Look-ups in named tables: a row name and a column name give one cell, copied from the table.

feneme:
         vodab  gemekip  lesona  pubip
semile    37.7      6.1     8.1   14.8
zume      33.2     15.7    17.8   12.4
taf      -14.4    -21.0    21.0  -12.6
podurif   51.2     29.9    32.1   78.4
domus     59.8     23.1     2.6   95.0
dizaros   33.4    -15.1    35.0  -24.8
tal       -8.2     79.3     3.3  -53.6
mopuvut  -11.8     27.2    38.4  -42.4
veberu    -7.4    -29.1    60.5  -18.2
tir       -9.2    -29.2    52.2   -2.8
reki      52.4     10.5   -68.4   49.2

What is the gemekip of podurif in feneme? 29.9
What is the lesona of tir in feneme? 52.2
What is the vodab of domus in feneme? 59.8
What is the pubip of mopuvut in feneme? -42.4
What is the vodab of semile in feneme? 37.7
What is the pubip of podurif in feneme? 78.4
What is the pubip of semile in feneme? 14.8
What is the pubip of veberu in feneme? -18.2
What is the lesona of reki in feneme? -68.4
What is the vodab of dizaros in feneme? 33.4
What is the gemekip of tir in feneme? -29.2

vumali =
columns: paf, kereno, pid, ket, rov, sop
roz: [6.1, -5.3, -2.5, 3.2, -1.1, 2.7]
mup: [0.9, 0.3, 3.1, 3.0, 2.7, 3.4]
suv: [3.2, 4.0, 4.3, 3.8, 4.1, 3.9]
rir: [-0.3, 3.9, 6.3, 3.9, 5.9, 4.5]
geban: [4.3, 2.9, 3.6, 4.2, 3.7, 4.2]
mebop: [-4.9, 6.0, 9.5, 3.3, 8.4, 4.5]

roz, ket -> 3.2
mebop, paf -> -4.9
roz, rov -> -1.1
mebop, sop -> 4.5
geban, kereno -> 2.9
mup, kereno -> 0.3
mebop, kereno -> 6.0
mebop, rov -> 8.4
roz, pid -> -2.5
suv, rov -> 4.1
rir, kereno -> 3.9
mebop, ket -> 3.3
rir, pid -> 6.3
geban, rov -> 3.7
rir, ket -> 3.9
suv, kereno -> 4.0
Row with the largest rov: mebop

sal =
,mugor,sug,vafaze,dalu,nit,bib
dized,-51.4,-23.5,-19.2,-11.8,-22.6,-6.2
suluvun,-56.9,-34.0,-15.7,-22.1,-10.5,-3.2
vez,-61.6,-26.6,-12.8,-16.4,-24.3,-4.0
nel,-19.3,-26.4,-17.3,-15.1,3.5,-10.7
sut,98.8,28.3,-21.3,-3.0,-31.3,-21.0

What is the dalu of suluvun in sal? -22.1
What is the vafaze of suluvun in sal? -15.7
What is the nit of vez in sal? -24.3
What is the vafaze of dized in sal? -19.2
What is the nit of dized in sal? -22.6
What is the dalu of nel in sal? -15.1
What is the nit of nel in sal? 3.5
What is the mugor of vez in sal? -61.6
What is the sug of dized in sal? -23.5
What is the vafaze of vez in sal? -12.8

Table nobubur
         sak  bap  raz  pipem
zunubur  246  191  181    108
nage     167  212  205    137
nev       91  122  123     37
resotu   158   95  151     24
nekos    154  124  240     85
mavese   137  112  206     83
debisu   101  234  241     93
zuz      160  168  148    218

What is the bap of nage in nobubur? 212
What is the bap of resotu in nobubur? 95
What is the sak of nekos in nobubur? 154
What is the sak of nage in nobubur? 167
What is the sak of resotu in nobubur? 158
What is the raz of mavese in nobubur? 206
What is the raz of nev in nobubur? 123
What is the pipem of nage in nobubur? 137
What is the bap of debisu in nobubur? 234
What is the sak of debisu in nobubur? 101
What is the pipem of debisu in nobubur? 93
What is the pipem of nev in nobubur? 37
What is the pipem of zuz in nobubur? 218
What is the sak of mavese in nobubur? 137
What is the pipem of resotu in nobubur? 24
What is the sak of nev in nobubur? 91
What is the sak of zuz in nobubur? 160
Which row has the largest bap? debisu

nabi =
cols = zez, vazinul, zeleru, gop, reb, fup, tudap, lurel, bip, zepu
dipupot: [107, 107, 107, 107, 107, 107, 107, 107, 107, 107]
manin: [117, 48, 141, 131, 125, 147, 77, 97, 90, 144]
notipi: [114, 106, 106, 107, 110, 112, 103, 109, 108, 110]
desaz: [167, 117, 99, 103, 116, 139, 126, 90, 104, 96]
mozo: [107, 107, 107, 107, 107, 107, 107, 107, 107, 107]
memop: [107, 26, 115, 97, 181, 144, 157, 146, 112, 62]
gok: [63, 44, 125, 89, 190, 92, 170, 170, 134, 50]
nog: [137, 109, 107, 98, 117, 137, 119, 118, 112, 107]
nenogup: [65, 53, 147, 100, 194, 83, 150, 196, 163, 78]
tatepi: [250, 106, 69, 93, 126, 240, 145, 99, 97, 86]
bidobus: [114, 103, 102, 107, 108, 115, 107, 107, 106, 107]
zusam: [120, 102, 105, 108, 110, 122, 104, 107, 107, 112]
bakud: [132, 37, 151, 145, 127, 166, 67, 99, 89, 164]

reb of nenogup = 194
vazinul of bidobus = 103
lurel of notipi = 109
bip of mozo = 107
lurel of dipupot = 107
zepu of tatepi = 86
lurel of desaz = 90
zepu of dipupot = 107
gop of bakud = 145

mipeson =
	balez	gokiv
kal	192	104
vil	104	212
bosilak	146	69
nugur	59	128
nevef	86	32
zusa	138	156
dit	59	139
zoz	43	208
sela	166	162
zodu	40	102
mubo	156	129

kal, gokiv => 104
sela, balez => 166
zusa, balez => 138
bosilak, balez => 146
zoz, balez => 43
zoz, gokiv => 208
mubo, balez => 156
nugur, balez => 59
zusa, gokiv => 156
zodu, balez => 40
dit, balez => 59
nugur, gokiv => 128
nevef, gokiv => 32
vil, gokiv => 212
kal, balez => 192
nevef, balez => 86
dit, gokiv => 139
sela, gokiv => 162
zodu, gokiv => 102
bosilak, gokiv => 69
Which row has the largest balez? kal

fud =
	dod	sofoz	luzode	kikogod	pavoge	zuviz	sir
bim	-16	-20	-19	-18	-16	-14	-20
lan	-44	-26	-41	-10	-30	-37	-38
namez	86	20	22	-36	32	42	30
penaki	-17	-19	-20	-19	-20	-18	-20
zupedu	20	8	-65	-27	-49	-5	-20
zivi	-16	-19	-19	-19	-19	-18	-18
fosoro	-19	-19	-20	-19	-19	-18	-19
seb	-8	-19	-19	-21	-14	-10	-15
donam	75	11	8	-36	26	55	28
tanuro	-12	-22	-28	-18	-23	-12	-22
vesofa	-92	-74	-82	8	-63	-69	-68
denu	-58	-34	-71	-5	-37	-43	-47
bune	81	17	17	-38	30	62	26

What is the sir of zivi in fud? -18
What is the sir of donam in fud? 28
What is the sir of bune in fud? 26
What is the dod of vesofa in fud? -92
What is the zuviz of penaki in fud? -18
What is the pavoge of bim in fud? -16
What is the pavoge of fosoro in fud? -19
What is the sofoz of seb in fud? -19
What is the dod of zupedu in fud? 20
What is the luzode of zupedu in fud? -65
What is the zuviz of zupedu in fud? -5
What is the zuviz of namez in fud? 42
What is the sir of tanuro in fud? -22
Row with the largest sofoz: namez

vuzuve =
,kufezil,gozo,lela,tak,barev,zufufal,vad,datag,pilibu,vurules
bofata,84,119,173,93,143,73,174,112,148,198
dab,155,141,125,101,139,74,135,102,126,40
zekelo,125,121,166,121,171,48,143,88,124,74
nesi,108,129,150,145,133,92,160,119,143,161
debu,131,129,145,139,148,85,137,107,127,92
gerenu,152,121,129,121,156,141,92,122,105,64
bokufa,160,139,99,128,117,165,104,142,121,86
lev,114,117,168,143,168,64,144,97,126,106
zev,153,122,124,129,150,153,89,129,106,73
rel,98,119,177,120,161,45,169,95,139,142
fuleka,145,119,146,131,170,99,107,105,108,52
sesefu,168,124,112,137,150,168,74,133,99,46
zum,136,129,140,151,148,91,132,109,124,84
tima,112,132,115,144,95,192,135,166,145,225

What is the barev of fuleka in vuzuve? 170
What is the vurules of bokufa in vuzuve? 86
What is the vurules of rel in vuzuve? 142
What is the barev of lev in vuzuve? 168
What is the kufezil of bokufa in vuzuve? 160
What is the datag of gerenu in vuzuve? 122
What is the zufufal of rel in vuzuve? 45
What is the vad of tima in vuzuve? 135
What is the pilibu of zekelo in vuzuve? 124
What is the zufufal of zum in vuzuve? 91
What is the barev of zum in vuzuve? 148
What is the datag of bokufa in vuzuve? 142
What is the datag of lev in vuzuve? 97
What is the lela of bofata in vuzuve? 173

